[[135 121 121 106 132 127 128 128 131 121 122 104 121 132]
 [133 125 132 104 130 126 130 123 132 122 122 106 123 127]
 [115 135 141 128 120 134 134 121 127 134 120 137 139 118]
 [124 125 136 129 124 122 123 124 125 136 124 131 130 130]
 [137 126 129 111 135 127 131 132 130 116 133 107 125 127]
 [131 130 126 131 130 129 129 131 129 125 133 130 127 128]]
->
[[132 127 118 130 127 128]
 [121 123 139 130 125 127]
 [104 106 137 131 107 130]
 [122 122 120 124 133 133]
 [121 122 134 136 116 125]
 [131 132 127 125 130 129]
 [128 123 121 124 132 131]
 [128 130 134 123 131 129]
 [127 126 134 122 127 129]
 [132 130 120 124 135 130]
 [106 104 128 129 111 131]
 [121 132 141 136 129 126]
 [121 125 135 125 126 130]
 [135 133 115 124 137 131]]

[[109 131 134 130 101 113]
 [123 154 145 106 157 121]]
->
[[113 121]
 [101 157]
 [130 106]
 [134 145]
 [131 154]
 [109 123]]

[[126 134 122 129 132 129 129 120 125 125 125 122 137 133]
 [126 134 125 129 133 129 129 121 125 126 127 122 132 130]
 [127 142 130 129 139 132 130 113 119 127 128 117 138 132]
 [123 135 151 134 137 132 130 130 126 127 135 120 117 112]]
->
[[133 130 132 112]
 [137 132 138 117]
 [122 122 117 120]
 [125 127 128 135]
 [125 126 127 127]
 [125 125 119 126]
 [120 121 113 130]
 [129 129 130 130]
 [129 129 132 132]
 [132 133 139 137]
 [129 129 129 134]
 [122 125 130 151]
 [134 134 142 135]
 [126 126 127 123]]

[[130 145 134 126 128 129 128 125 129 132 130 131 131 133 129]
 [111 130 127 128 125 135 153 112 133 128 145 148 126 117 129]
 [123 105 126 123 125 135 133 139 130 129 122 129 123 138 127]
 [124 143 131 128 128 111 131 133 127 134 132 127 136 129 129]
 [126 121 132 132 135 132 133 118 129 122 129 131 126 130 128]]
->
[[129 129 127 129 128]
 [133 117 138 129 130]
 [131 126 123 136 126]
 [131 148 129 127 131]
 [130 145 122 132 129]
 [132 128 129 134 122]
 [129 133 130 127 129]
 [125 112 139 133 118]
 [128 153 133 131 133]
 [129 135 135 111 132]
 [128 125 125 128 135]
 [126 128 123 128 132]
 [134 127 126 131 132]
 [145 130 105 143 121]
 [130 111 123 124 126]]

[[120 119 143 127 129 120]
 [128 114 139 137 134 124]
 [133 155 124 116 129 155]
 [133 113 118 138 127 120]
 [140 140 121 116 130 135]
 [106 130 129 129 103 103]]
->
[[120 124 155 120 135 103]
 [129 134 129 127 130 103]
 [127 137 116 138 116 129]
 [143 139 124 118 121 129]
 [119 114 155 113 140 130]
 [120 128 133 133 140 106]]

[[129 128 128 127 128 128 130 128 128]
 [123 127 135 137 137 131 105 119 135]
 [128 127 130 131 131 129 122 128 130]
 [132 128 130 132 135 128 124 133 120]
 [135 127 129 125 132 130 125 126 128]
 [127 125 127 126 126 127 133 128 133]
 [131 125 136 128 137 133 103 130 130]
 [128 128 128 128 128 126 130 128 131]
 [125 127 133 134 134 130 113 121 133]]
->
[[128 135 130 120 128 133 130 131 133]
 [128 119 128 133 126 128 130 128 121]
 [130 105 122 124 125 133 103 130 113]
 [128 131 129 128 130 127 133 126 130]
 [128 137 131 135 132 126 137 128 134]
 [127 137 131 132 125 126 128 128 134]
 [128 135 130 130 129 127 136 128 133]
 [128 127 127 128 127 125 125 128 127]
 [129 123 128 132 135 127 131 128 125]]
---
[[129 126 124]
 [135 129 121]
 [147 126 112]
 [116 129 133]
 [100 132 143]]
->
[129 129 112]

[[135 133 106 127]
 [156 125 100 128]
 [126 129  99 126]]
->
[135 125  99]

[[149 127]
 [120 111]
 [150 124]
 [150 124]]
->
[149 111]

[[152 127  99]
 [141 142 100]
 [142 135 111]]
->
[152 142 111]

[[117 126 138]
 [103 114 143]
 [151 131 138]
 [130 130 115]]
->
[117 114 138]

[[147 145 105 135 123]
 [147 146 105 130 120]
 [125 131 147 132 135]]
->
[147 146 147]
---
[[129 129 144 114 141 110 150 114 134 119 120 108]
 [109 107 157 127 130 129 116 128 115 128 138 142]]
->
[[109 107 157 127 130 129 116 128 115 128 138 142]]

[[149 140 120 121 117 131 133 142 132 121 127 127]
 [112 109 151 116 147 127 118 114 132 120 140 134]
 [149 144 146 108 102 126 131 155 114 116 135 126]
 [136 143 130 128 118 114 143 141 119 133 123 109]
 [134 119 149 124 142 122 119 112 120 125 144 138]]
->
[[112 109 151 116 147 127 118 114 132 120 140 134]
 [136 143 130 128 118 114 143 141 119 133 123 109]]

[[136 129 131]
 [114 141 131]
 [134 125 123]
 [105 145 130]
 [138 117 124]
 [105 142 126]
 [103 145 131]
 [131 127 126]
 [101 154 130]
 [135 124 127]]
->
[[114 141 131]
 [105 145 130]
 [105 142 126]
 [131 127 126]
 [135 124 127]]

[[114 130]
 [107 121]
 [115 130]
 [115 126]
 [126 125]
 [126 130]
 [155 129]
 [129 131]
 [143 128]
 [110 121]]
->
[[107 121]
 [115 126]
 [126 130]
 [129 131]
 [110 121]]

[[143 110 137]
 [146 136 123]
 [114 112 121]
 [120 149 101]
 [108 118 121]
 [107 123 115]
 [151 120 107]
 [132 105 111]
 [146 106 112]
 [146 108 135]]
->
[[146 136 123]
 [120 149 101]
 [107 123 115]
 [132 105 111]
 [146 108 135]]

[[117 150 124 131]
 [118 149 124 131]
 [117 150 124 131]]
->
[[118 149 124 131]]

[[136 146 150 124 129 130 127 116]
 [119 145 142 119 122 140 141 135]
 [139 128 131 140 130 131 143 119]
 [137 129 142 137 130 126 123 135]
 [118 136 142 117 133 131 134 121]]
->
[[119 145 142 119 122 140 141 135]
 [137 129 142 137 130 126 123 135]]
